In the rows, 128 means zero.
Each row is followed by its group and then its class within the group.
[134  69 121 165 114 138 108 176 106 149 137 163 110 131 121 163 154  68
 124 140 145 136 111 114 161 158 142 113 123 137 131 135 141 116 102 125
 144 123]	S:q846
[137  89 133 161 117 142 110 163  98 148 115 154 104  92 124 149 156  91
 147 131 119 141 114 130 159 159 142 132  84 154 122 135 132 100 101 121
 145 151]	S:q764
[142  81 116 166 126 111  97 162 123 146 136 132 116 122 124 142 140 102
 119 136 126 136 121 132 165 150 138 136 127 133 132 141 105 123 100 114
 148 123]	S:q846
[144  97 129 147 135 139 116 151 121 138  89 134 104 122 128 128 141 103
 135 132 131 126 108 130 153 151 142 139 124 161 110 146 165  84 127 122
 113 138]	S:q764
[146  90 109 132 125 134 143 172 103 141 154 150 133 118 130 139 153   4
 134 148 127 138 126 110 145 134 118 131 130 142 132 110 245 105 114 125
 157 127]	Y:q71
[138 108 114 130 130 134 140 161 106 143 157 140 140 118 130 128 137  37
 136 140 137 121 122 102 137 128 114 128 137 161 120 122 152  88 121 133
 134 130]	Y:q71
[139 132 126 117 132 123 136 134 110 141 147 132 133 125 119 133 157  52
 121 155 129 112 119 130 140 122 126 119 127 169 134 130 142 107 107 142
 134 130]	Y:q71
[134 112 134 149 137 125 103 163 118 139 119 146 117 123 119 130 116 140
 127 142 131 122 113 139 143 152 135 134 119 146 129 149 114  42 124 137
 144 126]	S:q846
[138  77  99 134 117 122 131 172  83 137 153 157 127 114  92 148 140  13
 141 148 120 146 103 102 150 132 121 120 135 143 120 117 152 100 116 138
 154 132]	Y:q797
[125 113 144 140 126 139 116 132 124 147  96 148  96 107 100 150 134 154
 131 134 104 122  99 158 150 158 147 127 116 167 125 164 118  88 124 176
 117 132]	S:q764
[128 116 124 126 127 132 131 153 104 141 138 145 129 117 109 143 138  78
 134 162 116 129 119 148 146 152 128 131 132 164 137 133 151 118 115 157
 143 126]	Y:q797
[129  93 146 148 126 139 113 163 116 132 127 154 122 117 128 138 124 117
 131 133 129 127 112 141 141 140 136 135 133 138 140 127 126 110 117 134
 128 122]	S:q846
[147  91 119 163 119 129  98 170 113 142 141 150 120 125  97 143 139  94
 146 139 117 138 107 124 153 162 136 128 127 141 128 140 116 108 122 124
 139 121]	S:q846
[144  84 123 171 122 149 115 174 108 139 133 144 115 119 136 145 157  55
 127 134 122 135 117 105 154 150 128 130 134 155 115 144 139  96 106 131
 116 118]	S:q764
[118 135 127 112 114 121 151 149 117 129 149 146 130 132 114 130 125  62
 125 149 144 122 116 137 136 121 125 130 135 138 145 131 126 140 100 155
 136 129]	Y:q71
[127 103 141 165 137 152 113 157 119 141 116 163 116 125 119 149 129  87
 117 178 128 131 117 145 153 153 140 144 131 155 126 140 109 108 136 131
 143 130]	S:q846
[137  70 124 164 110 139 111 168 106 143 134 166 111 103 134 150 166  59
 141 132 116 151 122 103 154 157 136 134 138 147 119 132 136  88 105 129
 142 121]	S:q764
[126 170 135  92 137 119 151 124 119 146 114 164 131 112 125 142 133 103
 145 125 125 117 126 153 135 131 118 136 129 167 149 138 139 111 129 162
 122 126]	Y:q71
[132 111 124 134 134 146 145 159 114 146 131 160 129 107 118 141 158  38
 132 143 142 122 123 143 151 142 124 133 139 186 137 117 143  91 104 143
 139 125]	Y:q797
[146  76 116 174 122 139 117 177 107 130 129 151 110 125 133 154 174  53
 120 123 118 150 107 104 157 140 140 127 137 146 106 123 134  90 100 110
 129 126]	S:q764
[126 117 146 137 130 131 132 143 117 141  95 142 106 123 128 136 133 137
 137 123 120 135 110 153  73 138 134 130 122 123 113 139 106  98 131 136
 105 128]	S:q764
[135 142 125 131 140 130 136 132 120 129 143 143 129 127 133 124 145  55
 107 154 122 124 118 136 138 104 123  88 127 146 128 143 122 110 155 132
 141 132]	Y:q71
[132  80 122 164 144 155 108 173 109 143 140 154 120 121 127 146 134  85
 117 126 126 130 113 117 157 147 136 129 123 135 130 139 130 129 104 113
 142 125]	S:q846
[116 142 127 131 140 127 140 150 118 130 141 150 107 148 108 138 143  47
 127 149 129 123 119 148 140 128 125 125 123 168 136 127 137 106 131 156
 134 147]	Y:q71

Each row is followed by its group and then its class within the group.
[118 152 146 151 137 135 129 114 139 133 134 166 109 134 120 163 178 139
 138 119 138 136 118 136 132 132 131 125 134 127 140 170 145 129 111 112
 122 116]	R:Q189
[112 146 127 138 117 136 130 121 139 144 130 164 106 131 177 162 175 140
 177 124 109 140 148 118 109 133 131 132 139 143 142 137 134 108 127 120
 126 121]	R:q25
[145 116 134 143 143 132 132 100 117 124 125 140 107 134 106 170 108 142
  95 116 102 138 113 124 125 130 129 106 147 115 130 117 144 153 136 119
 113 137]	V:q687
[117 149 128 142 164 137 130 102 147  90 119 179 118 126  94 151 170 140
 103 123 117 136 112 126 112 134 132 126 132 132 131 140 149 132 131 127
 124 127]	R:q25
[117 148 124 147 124 127 117 115 149 124 107 162  97 131 126 175 171 140
 112 125 137 120 126 125 124 131 125 122 113 134 153 137 141 124 123 113
 124 125]	R:Q189
[124 148 124 155 122 133 124 110 140 140 122 154 109 108 125 150 189 131
 179 125 121 155 126 123 117 141 146 121 123 139 151 125 146 127 127 131
 159 129]	R:Q696
[154 133 122 148 146 124 133 109 133 129 133 132 105 112 123 137 114 130
 190 111  89 134 121 132 108 133 149 114 129 131 159 123 135 129 133 140
 110 133]	V:Q351
[135 141 123 145 129 129 130 105 139 129 128 162  87 133 123 162 182 107
 201 132 125 140 117 123 109 129 118 143 125 133 150 148 146 137 131 117
 121 126]	R:Q189
[123 156 133 162 122 132 117 113 116 134 134 155 100 118 117 151 180 131
 166 132 136 129 131 123 113 134 133 126 126 129 137 136 157 119 132 134
 139 136]	R:Q189
[131 165 128 154 130 121 135 110 142 136 174 163 122 140 121 145 187 139
 120 121 123 136 122 127 118 131 133 137 141 129 162 103 123 140 131 142
 138 127]	R:q25
[165 114 133 119 152 122 133 126 125 127 117 134 100 120 134 122 117 130
 199 111 113 141 121 142 127 130 123 103 125 129 140 123 120 144 141 136
 121 135]	V:q687
[128 120 138 130 148 133 128 114 149 123 130 138 102 114 100 133  85 111
 140 113  96  88 116 131 126 129 132  97 114 118 117 140 141 135 130 124
 109 135]	V:Q351
[122 147 142 147 125 135 123 112 141 138 133 158 103 123 124 164 169 136
 145 136 136 126 124 130 116 120 127 141 116 114 151 140 158 126 119 106
 145 118]	R:Q189
[153 130 126 143 122 129 127 114 138 135 129 138 103 116 109 110 121 135
 140 125 113 133 120 130 113 130 136 120 136 137 125 129 147 139 134 130
 113 133]	V:q434
[128 151 126 145 121 130 128 108 135 127 118 157  98 117 130 145 181 139
 154 132 146 133 113 121 100 133 127 130 113 122 142 136 170 108 130 127
 140 132]	R:Q189
[159 152 128 156 140 136  76 129 113 115 126 140  28 109 131 134 151 125
 156 111 132 117 141 131 114 141 146 139 135 134 151 126 151 126 127 130
 122 121]	V:Q351
[149 130 129 159 149 129 130 113 147 136 121 124  95 113 110 130  82 132
 140 105 106 129 108 128 117 113 121 123 127 125 148 130 138 136 160 128
 115 127]	V:q434
[154 134 128 150 142 128 131 109 140 134 117 140 101 106 130 128 125 130
 183 112 110 140 128 129 122 139 143 104 135 129 148 107 144 141 144 143
 116 152]	V:q434
[112 148 110 145 125 136 121 121 134 130 129 171 113 132 128 150 193 150
 156 145 149 134 126 144 114 140 132 123 109 168 139 145 163 137 125 109
 139 132]	R:Q696
[128 153 134 149 129 139 129 101 144 113 121 144 103 132 126 175 195 141
 158 146 134 160 116 129 110 125 132 134 133 121 146 148 141 131 126 110
 134 131]	R:Q189
[150 132 137 161 171 111 133 101 138 117 123 158  98 118 116 145 146 134
 136 105  81 139 102 119 121 153 115 117 144 132 157 115 141 134 126 147
 117 129]	V:q434
[137 128 133 116 137 124 124 126 143 103 124 134 107 126 124 131 110 136
 155 104 106 130 121 136 126 125 125 110 108 120 135 145 125 132 143 119
 124 126]	V:q687
[145 130 106 138 138 125 129 111 132 125 118 136 102 129 131 153 137 138
 228 122  97 139 124 119 120 152 130 125 136 131 139 129 143 134 134 141
 117 129]	V:Q351
[148 139 122 127 152 128 133 122 144 124 121 142 106 116 123 126 126 127
 148  97  96 122 124 130 123 140 123 107 133 133 139 133 135 156 147 138
 122 135]	V:q687
[135 134 137 148 146 149 127 123 129 129 116 125 110 114 123 143 103 131
 172 108 106 133 125 128 124 135 127 139 137 132 131 136 123  85 147 123
 127 131]	V:Q351
[125 142 122 171 125 136 119  98 158 160 129 169 108 123 108  67 142 142
 124 127 129 138 131 128  95 139 133 105 114 125 150 139 165 128 127 124
 127 132]	R:Q696
[129 151 130 157 134 132 130 112 128 128 124 140 109 116 126 157 168 129
 184 138 127 141 129 126 112 131 133 140 175 125 138 134 149 124 124 112
 119 111]	R:q25
[142 146 120 142 123 128 117 104 134 127 146 166 119 112 121 132 174 136
 163 124 118 138 117 118 113 139 129 126 122 132 156 131 137 127 117 128
 140 135]	R:q25
[134 128 125 135 157 124 128 114 134 127 123 138 107 124 114 126  87 145
 118 113 111 137 126 133 110 130 126 129 131 133 128 127 136 132 134 113
 126 126]	V:Q351
[118 146 135 147 125 127 136 125 147 124 128 157  92 128 123 119 144 143
 151 128 134 131 120 129 119 111 138 117 112 127 149 151 132 162 130 136
 145 127]	R:Q189
[107 150 123 157 124 150 133 112 135 127 129 171 121 108 110 161 170 139
 136 122 110 143 145 126 117 154 130 131 115 128 129 101 152 122 120 127
 139 133]	R:q25
[148 168 134 129 129 138 116 110 136 124 127 187 135 134 131 138 126 129
  60 130 131 146 150 132 115 132 125 129 107 126 134 144 144 124 118 123
 129 155]	R:q25
[119 157 137 156 138 110 110 113 134 127 118 163 116 131 128 172 183 138
 150 134 139 136 127 126 117 101 121 146 120 125 158 116 134 118 118 108
 114 126]	R:Q189
[127 124 136 144 146 136 140  91 140 129 131 160  99 119 117 136  99 129
 159 110 103 136 104 130 110 122 130 120 115 128 119 134 132 160 136 118
 129 128]	V:q434
[134 155 130 142 149 136 127 108 129 121 146 162 123 128 108 165 131 140
 127 126 109 129 133 130 112 133 126 133 118 116 120 136 139 133 142 113
 125 132]	R:q25
[130 136 148 137 138 132 129 112 134 132 131 174 110 130 116 146 153 144
 162 115 125 154 110 131 124 140 133 118 107 111 149 133 138 120 134 113
 150 128]	R:q25
[138 132 127 145 156 147 142 121 138 130 130 145 123 119 121 136  94 117
 131 100  94 126 111 118 123 137 135 118 129 112 131 132 123 130 138 141
 145 131]	V:Q351
[144 109 131 135 144 134 136 106 130 127 123 108  99 109 106 138  83 129
 192 147 112 133 107 129 128 116 129 134 134 146 165 121 137 131 129 117
 118 117]	V:Q351
[145 116 119 137 164 171 144 116 133 120 119 138 109 126 119 152  98 132
 174 101  92 145 117 129 137 151 124 111 129 126 150 120 127 140 161 103
 114 132]	V:q687
[129 155 128 147 124 129 130 107 147 142 121 172 114 127 140 165 228 138
 166 134 127 135 133 120 116 134 129 131 137 109 155 135 157 135 125 127
 126 128]	R:q25
[126 150 129 139 132 134 125 107 150 139 140 177 103 138  96 161 206 166
 132 144 160 144 127 132 112 110 123 122 107 123 173 138 164 131 126 105
 127 129]	R:Q696
[134 157 117 155 120 124 124 112 142 137 129 158 129 132 135 138 220 125
 155 114 139 124 144  67 112 143 120 121 111 120 140 140 155 135 143 134
 145 116]	R:Q189
[126 109 133 136 131 143 140 120 131 111 110 120 105 117 123 130 102 130
 218 113 110 118 123 123 128 153 143 130 155 130 134 134 132 126 131 129
 128 133]	V:Q351
[148 121 123 160 154 125 129 111 146 132 137 125  95 115 110 156 130 125
 122 113 113 142 132 131 117 125 129  98 149 126 155 112 150 139 141 125
 115 120]	V:q434
[135 138 133 152 140 127 128  97 147 125 118 135 110 104 116 118  97 120
 200 112  99 126 139 129 109 128 132 125 124 127 118 140 126 128 147 128
 148 127]	V:Q351
[129 150 141 141 130 127 125 114 159 123 129 153 119 144 114 137 171 138
 185 133 132 135 127 122 110 124 139 134 131 102 141 130 134 128 128 114
 130 128]	R:q25
[149 135 127 160 149 127 137 111 137 132 116 138 107 102 107 151 104 122
 157 100 103 129 108 181 123 138 134 131 148 129 136 130 149 140 146 121
 113 128]	V:q434
[154 126 120 164 163 122 131 120 126 132 125 137  95 121 107 120 111 137
 109 110 125 142 101 139 125 126 116  99 128 132 154 126 119 119 143 122
 119 131]	V:q434
[124 152 128 147 125 137 122 115 140 125 138 155 112 113 125 176 203 137
 164 145 134 141 128 131 100 117 125 111 133 135 145 142 167 122 125 101
 118 133]	R:Q189
[126 156 130 155 125 137 103 144 147 113 133 150 131 121 130 157 188 133
 219 132 126 146 132 131 133 147 125 116 127 129 165 131 145 127 130 126
 130 133]	R:Q189
[123 147 132 143 135 121 115 104 139 126 137 186 125 125 129 147 170 150
 118 127 127 127 107 123 100 137 135 107  97 124 145 146 153 120 129 122
 127 132]	R:Q696
[125 150 125 157 118 137 123 110 135 126 127 145 111 117 125 149 183 138
 157 152 116 132 137 128 115 138 128 140 123 121 150 156 162 132  98 119
 120 135]	R:Q696
[124 124 130 153 128 129 132 104 119 131 126 150 117 124 132 173 153 122
 153 128 131 136 115 118 124 116 122 150 122 129 165 126 139 124 127  96
 119 138]	R:q25
[129 175 125 140 131 131 125 109 147 132 130 168 120 130 142 143 172 136
 185 132 131 154 118 131 116 123 134 140 121 128 155 129 134 124 129 110
 148 125]	R:Q189

Each row is followed by its group and then its class within the group.
[124 164 131 128 118 135  72 138 133 129 110 105 122 134 166 136 123 121
 125 130 131 142 124 134  80 102 132 116 132 129 127 145 134 130  96 108
 118 129]	q337:<111>
[136 142 120 138 131 142 117 126 128 138 135 154 119 132 126 126 112 110
 120 131 134 135 143 124 110 139 121 127 133 131 136 141 130 128 124 132
 134 133]	Q270:<106>
[131 114 120 132 118 132 156 146 122 128 150 172 130 124  81 113 118 130
 122 135 138 139 128 135  61 166  79 127 141 133 131 135 133 113 111 130
 131 114]	Q982:<102>
[122 164 117 128 133 151 136 143 127 134 149 118 118 128 136 140 115  97
 115 135 140 142 147 143  69 128 175 129 121 138 128 152 106 126 127 122
 131 140]	Q270:<106>
[132 124 134 136 129 130 158 140 115 174 152 145 148 132  91 126 130 129
 120 131 143 134 143 140 124 161 107 125 130 135 133 138 119 131 129 115
 130 132]	Q982:<114>
[120 146 132 121 155 108 135 133 125 122 149 151 133 134 105 125 148 126
 126 124 134 151 141 129 105 140 145 130 127 132 130 118 116 131 127 134
 131 146]	q507:<94>
[133 135 138 141 143 125 133 132 122 126 157 165 123 129 109 130 142 126
 118 132 143 145 135 130 110 146 125 133 122 130 137 117 107 114 139 120
 134 139]	q507:<94>
[129 144 126 124 133 145 134 133 131 140 143 156 122 133 123 127 121 110
 125 127 130 122 139 108  97 145 121 132 126 124 133 125 124 127 111 123
 127 135]	Q270:<120>
[126 137 132 131 144 128 128 130 119 137 143 136 129 125 109 134 130 124
 123 124 136 139 144 133 121 125 143 134 122 132 129 138 110  49 148 122
 139 147]	q507:<110>
[139 145 124 129 127 153 123 118 133 137 132 135 138 132 111 131 131 113
 115 136 130 123 130 119 124 142 117 136 120 126 129 131 128 131 118 131
 139 159]	Q270:<107>
[135 114 124 137 121 122 162 135 121 130 144 156 152 128  98 115 126 137
 122 133 135 135 134 142 153 144 103 144 125 135 130 139 129 123 138 125
 144 116]	Q982:<114>
[127 138 126 125 127 139 159 132 124 129 144 151 121 128 113 124 127 124
 132 130 138 132 134 143  99 144 115 127 121 129 124 143 130 122 121 117
 130 124]	Q982:<102>
[131 145 131 127 132 146 135 122 123 135 127 149 125 128 124 121 126 123
 123 128 132 130 134 112 107 144 118 127 126 131 144 135 115 126 123 132
 128 132]	Q270:<120>
[121 155 134 121 139 130 120 138 122 134 147 142 129 136 127 141 141 115
 124 124 139 146 146 133 127 119 175 129 119 122 135 138 105 137 151 118
 121 171]	q507:<94>
[137 122 131 130 128 136 159 100 120 129 155 159 133 118  90 114 137 135
 121 129 134 139 124 135 154 143 119 135 122 129 136 136 115 127 137 118
 139 132]	Q982:<114>
[126 140 132 130 137 136 151 136 125 131 147 145 142 131  98 132 130 131
 123 131 141 138 138 122  83 156 115 134 129 133 146 128 122 120 127 117
 131 143]	Q982:<97>
[126 135 127 126 124 149 153 136 131 129 146 147 117 122 121 135 127 127
 119 141 134 137 141 136  60 153 116 143 117 130 138 138 126 120 115 122
 134 136]	Q270:<120>
[113 148 143 120 152 141 147 141 127 126 132 132 132 116 129 131 150 113
 135 123 135 142 143 139  92 143 142 117 128 126 124 123 106 133 124 125
 116 147]	q507:<122>
[124 142 128 117 146 126 122 128 122 121 156 179 122 130 117 112 138 107
 125 124 140 135 144 123 146 139 131 124 114 138 135 118 107 131 146 132
 122 152]	q507:<94>
[122 110 135 128 145 122 114 123 115 125 152 161 145 123 111 129 146 120
 131 114 135 138 141 110 205 130 150 124 112 127 138 121  95 134 151 142
 130 162]	q507:<94>
[134 157 116 136 127 156 150 134 126 145 143 153 122 122 125 132 121 122
 121 140 139 137 107 123  96 138 134 138 126 139 149 150 127 124 128 126
 142 135]	Q270:<106>
